Below is a small trained network, with its code and all its weights. Each question gives an input and a target symbol and asks what happens when units are switched off, that is, made to give their printed mean instead of their output.

import numpy as np


def w(rows, s, z=0):
    codes = np.array(rows[::2]) - 128.0
    scale = np.full(codes.shape[1], s)
    scale[-1] = z or s
    return codes * scale


def f(y):
    return np.maximum(y, 0)


def softmax(a):
    e = np.exp(a - a.max(-1, keepdims=True))
    return e / e.sum(-1, keepdims=True)


def log_softmax(a):
    a = a - a.max(-1, keepdims=True)
    return a - np.log(np.exp(a).sum(-1, keepdims=True))


def net(x, mask):
    ids = ['ΛΞΠαβγζηθφψ'.index(c) for c in x.split()]
    T = len(ids)
    res = E[ids] + P[:T]
    u = 0
    for l in range(2):
        q, k, v = (res @ M[l].T for M in (Q, K, V))
        z = softmax(np.where(np.tri(T) > 0, q @ k.T / 2**0.5, -1e9)) @ v
        res = res + np.where(mask[u], z, O[l][:, -1]) @ O[l][:, :-1]
        u += 1
        y = f(res @ A[l][:, :-1].T + A[l][:, -1])
        res = res + np.where(mask[u : u + 4], y, B[l][:, -1]) @ B[l][:, :-1]
        u += 4
    return log_softmax(res[-1] @ U[:, :-1].T + U[:, -1])


Q, K, V, O, A, B = {}, {}, {}, {}, {}, {}
E = w([
[172,219,124,146,79,159,137,199,195,144,167,133],'Λ',
[24,16,84,170,179,112,152,78,209,137,151,121],'Ξ',
[121,60,190,127,133,172,148,77,130,137,205,41],'Π',
[151,102,157,121,147,188,226,70,35,86,207,84],'α',
[119,99,154,100,157,205,168,161,11,83,74,205],'β',
[143,148,137,148,169,73,108,110,80,123,188,219],'γ',
[128,126,159,135,99,125,185,164,70,89,196,177],'ζ',
[148,110,111,176,60,159,228,98,111,83,218,58],'η',
[129,41,118,146,106,175,152,165,142,121,73,199],'θ',
[115,193,250,214,84,170,174,62,123,52,118,177],'φ',
[114,79,78,196,73,117,124,142,164,160,111,179],'ψ',
],0.017)
P = w([
[211,160,212,147,132,144,30,135,35,54,141,151],'0',
[27,116,164,66,98,184,105,111,78,149,55,84],'1',
[56,109,146,101,124,128,140,159,109,99,38,144],'2',
[96,102,174,89,108,155,132,136,141,137,103,146],'3',
[137,90,172,94,117,152,132,126,163,134,119,148],'4',
[161,126,157,102,122,176,126,117,167,156,136,160],'5',
[168,88,169,101,167,143,148,122,195,126,128,160],'6',
[152,146,92,146,254,91,188,141,205,84,103,157],'7',
[197,194,103,131,179,143,147,156,170,131,104,172],'8',
[206,178,91,126,184,162,152,117,190,142,102,160],'9',
],0.0096)
Q[0] = w([
[194,145,94,79,155,254,145,219,238,23,102,173],'L0H1',
[10,183,165,192,85,159,162,156,207,99,186,122],'L0H1',
],0.0047)
K[0] = w([
[125,185,253,235,113,163,168,30,184,109,49,198],'L0H1',
[27,139,164,138,3,99,50,104,155,66,159,85],'L0H1',
],0.0048)
V[0] = w([
[154,131,64,105,111,135,43,234,195,101,154,70],'L0H1',
[124,1,129,112,122,146,245,195,100,246,186,196],'L0H1',
],0.0045)
O[0] = w([
[168,69,175,128,188,97,82,39,132,111,201,159,2],'L0H1',
[127,199,8,132,156,169,121,109,89,38,91,101,90],'L0H1',
],0.014,0.004)
A[0] = w([
[96,157,135,124,48,150,185,143,136,80,150,74,190],'L0N1',
[103,118,176,135,128,35,2,12,109,121,148,139,172],'L0N2',
[128,121,183,251,166,145,75,36,29,52,176,197,245],'L0N3',
[8,84,92,177,151,202,127,140,60,83,114,85,250],'L0N4',
],0.0061,0.0019)
B[0] = w([
[59,148,61,149,39,152,143,107,148,97,90,103,254],'L0N1',
[156,109,174,139,10,218,137,205,134,137,221,140,148],'L0N2',
[52,93,172,95,66,112,2,192,63,64,101,52,191],'L0N3',
[168,178,113,135,88,203,11,168,80,121,142,199,242],'L0N4',
],0.0091,0.007)
Q[1] = w([
[2,140,140,213,69,208,124,165,195,80,125,108],'L1H1',
[2,57,80,168,55,140,140,191,97,83,89,79],'L1H1',
],0.0076)
K[1] = w([
[105,93,198,189,86,142,107,174,176,32,69,113],'L1H1',
[1,98,216,70,65,222,137,64,99,95,96,171],'L1H1',
],0.0064)
V[1] = w([
[90,98,191,158,82,107,136,130,116,201,19,152],'L1H1',
[137,253,174,150,204,79,137,57,173,170,96,121],'L1H1',
],0.0054)
O[1] = w([
[93,148,48,106,126,127,153,152,182,96,181,94,208],'L1H1',
[151,154,151,251,168,102,106,173,118,54,134,101,1],'L1H1',
],0.015,0.016)
A[1] = w([
[53,125,33,101,144,93,199,117,175,188,133,36,54],'L1N1',
[145,77,82,173,169,104,198,88,1,130,205,147,4],'L1N2',
[97,155,129,147,67,33,188,152,190,111,193,197,169],'L1N3',
[59,26,145,207,136,149,102,108,136,192,22,181,169],'L1N4',
],0.0053,0.0018)
B[1] = w([
[211,98,190,117,69,128,157,143,8,155,65,96,249],'L1N1',
[199,133,135,90,177,139,142,2,119,133,158,48,128],'L1N2',
[120,103,152,104,220,131,16,18,142,88,122,249,194],'L1N3',
[149,247,192,160,149,20,160,141,74,164,99,31,141],'L1N4',
],0.0076,0.021)
U = w([
[51,143,148,138,105,145,92,125,190,113,86,107,174],'Λ',
[95,151,125,106,146,151,180,42,162,139,155,224,47],'Ξ',
[142,108,124,166,99,136,105,83,100,127,133,159,34],'Π',
[116,166,116,90,137,96,75,117,152,119,136,115,92],'α',
[138,142,42,120,147,165,83,80,255,140,162,177,251],'β',
[103,76,135,173,106,153,131,151,138,158,110,173,52],'γ',
[116,124,172,115,111,110,102,143,50,180,109,129,151],'ζ',
[108,165,133,113,136,135,129,129,130,131,162,106,130],'η',
[109,146,154,97,170,175,102,131,171,134,111,56,102],'θ',
[72,154,137,137,138,154,163,174,143,163,165,154,104],'φ',
[222,110,104,177,113,160,51,74,127,126,120,206,226],'ψ',
],0.0083,0.0029)

Each question gives the input, a string of symbols that net reads in full, and the target symbol t.
The units are the heads (2 rows each of Q, K, V and O) and the neurons (one row each of A and B). Each row of codes is followed by its name. A weight is (code - 128) times the scale printed after its matrix; where a second scale follows, it is the last column's (O, A, B and U).
mask holds one flag per unit, layer by layer, with each layer's heads first. A switched-off unit (its flag False) gives its mean, the last column of its rows in O or B, instead of its output. The means were averaged over made-up inputs and are rounded, as every weight is.
A unit's drop is (log p(t) with every unit on - log p(t) with that unit switched off) / (log p(t) with every unit on - log p(t) with every unit switched off).
The circuit of an input: a set's keep is (log p(t) with only the set's units on - log p(t) with every unit switched off) / (log p(t) with every unit on - log p(t) with every unit switched off). Starting from all 10 units, units are removed one at a time, each time the one whose removal leaves the highest keep (on an exact tie, the one counted first), for as long as the keep stays at least 0.8.
units of the circuit, in order: the units of the circuit, biggest drop first
unit that matters most: the unit with the biggest drop
k most important neurons: the k neurons with the biggest drops, biggest first
k most important neurons of layer l: the k neurons of layer l with the biggest drops, biggest first
input Ξ Π θ θ α θ, target β: 2 most important neurons of layer 0 => (L0N4 L0N1)
input ζ Λ Λ θ Λ α Λ Λ, target ψ: most important neuron => (L0N1)
input β Λ Ξ Ξ Λ Λ θ Λ φ, target Λ: units of the circuit, in order => (L0N3 L1N1)
input Λ Λ Λ Λ Ξ, target ζ: units of the circuit, in order => (L1H1 L0H1 L1N4)
input Λ φ θ θ ψ Π Π θ θ γ, target α: units of the circuit, in order => (L0N3 L0H1 L1H1)
input θ Ξ ψ Λ, target Ξ: units of the circuit, in order => (L0N3 L1H1)
input Λ θ Λ α α Λ β γ, target ζ: 2 most important neurons => (L0N3 L0N4)
input β β θ Λ Λ Λ Ξ α, target ζ: 2 most important neurons => (L0N3 L1N3)
input β γ Π Λ β, target Ξ: 3 most important neurons => (L1N1 L0N3 L0N4)
input β α θ Λ Ξ, target ζ: 3 most important neurons => (L1N3 L1N1 L1N4)
input θ Ξ Λ Λ γ γ Ξ β η, target ζ: 2 most important neurons => (L1N1 L1N3)
input ζ θ Ξ Ξ Λ Λ, target Ξ: units of the circuit, in order => (L1H1 L0N3)
input β Λ β θ Λ Λ θ β, target β: 2 most important neurons of layer 0 => (L0N4 L0N1)
input Λ Λ θ Λ Λ Λ θ Ξ α Λ, target ψ: units of the circuit, in order => (L1H1 L0H1)
input θ Λ ψ β θ, target Ξ: unit that matters most => L1N1
input Λ Λ Λ Λ ζ ψ, target ζ: 4 most important neurons => (L0N3 L1N4 L1N3 L0N4)
input Λ η Λ φ α Λ Λ, target ζ: 2 most important neurons => (L1N1 L0N4)
input Λ Λ Λ, target β: 3 most important neurons => (L1N1 L0N1 L0N3)
input Ξ φ Λ θ θ η θ ψ β, target φ: units of the circuit, in order => (L0H1 L1H1)
input Λ Λ η ψ, target ζ: 2 most important neurons => (L1N4 L0N3)
input θ Ξ Ξ β Λ θ Λ η, target ζ: units of the circuit, in order => (L1N1)
input Λ Λ θ Λ φ Λ Λ Λ, target ζ: units of the circuit, in order => (L1N1 L0H1)
input Λ φ θ ζ Λ Ξ Λ ζ Λ α, target η: units of the circuit, in order => (L0H1 L1H1 L0N3)
input Λ Λ θ Λ, target β: 4 most important neurons => (L1N1 L0N1 L0N4 L1N4)
input θ φ θ Ξ Λ α, target η: 2 most important neurons of layer 1 => (L1N3 L1N1)
input φ ζ Ξ, target β: 4 most important neurons => (L0N4 L0N3 L1N4 L1N3)
input Λ α φ, target Λ: unit that matters most => L1H1
input β Λ Λ Λ β, target Ξ: 2 most important neurons => (L1N1 L0N4)
input φ Λ γ, target α: 2 most important neurons => (L0N3 L1N3)
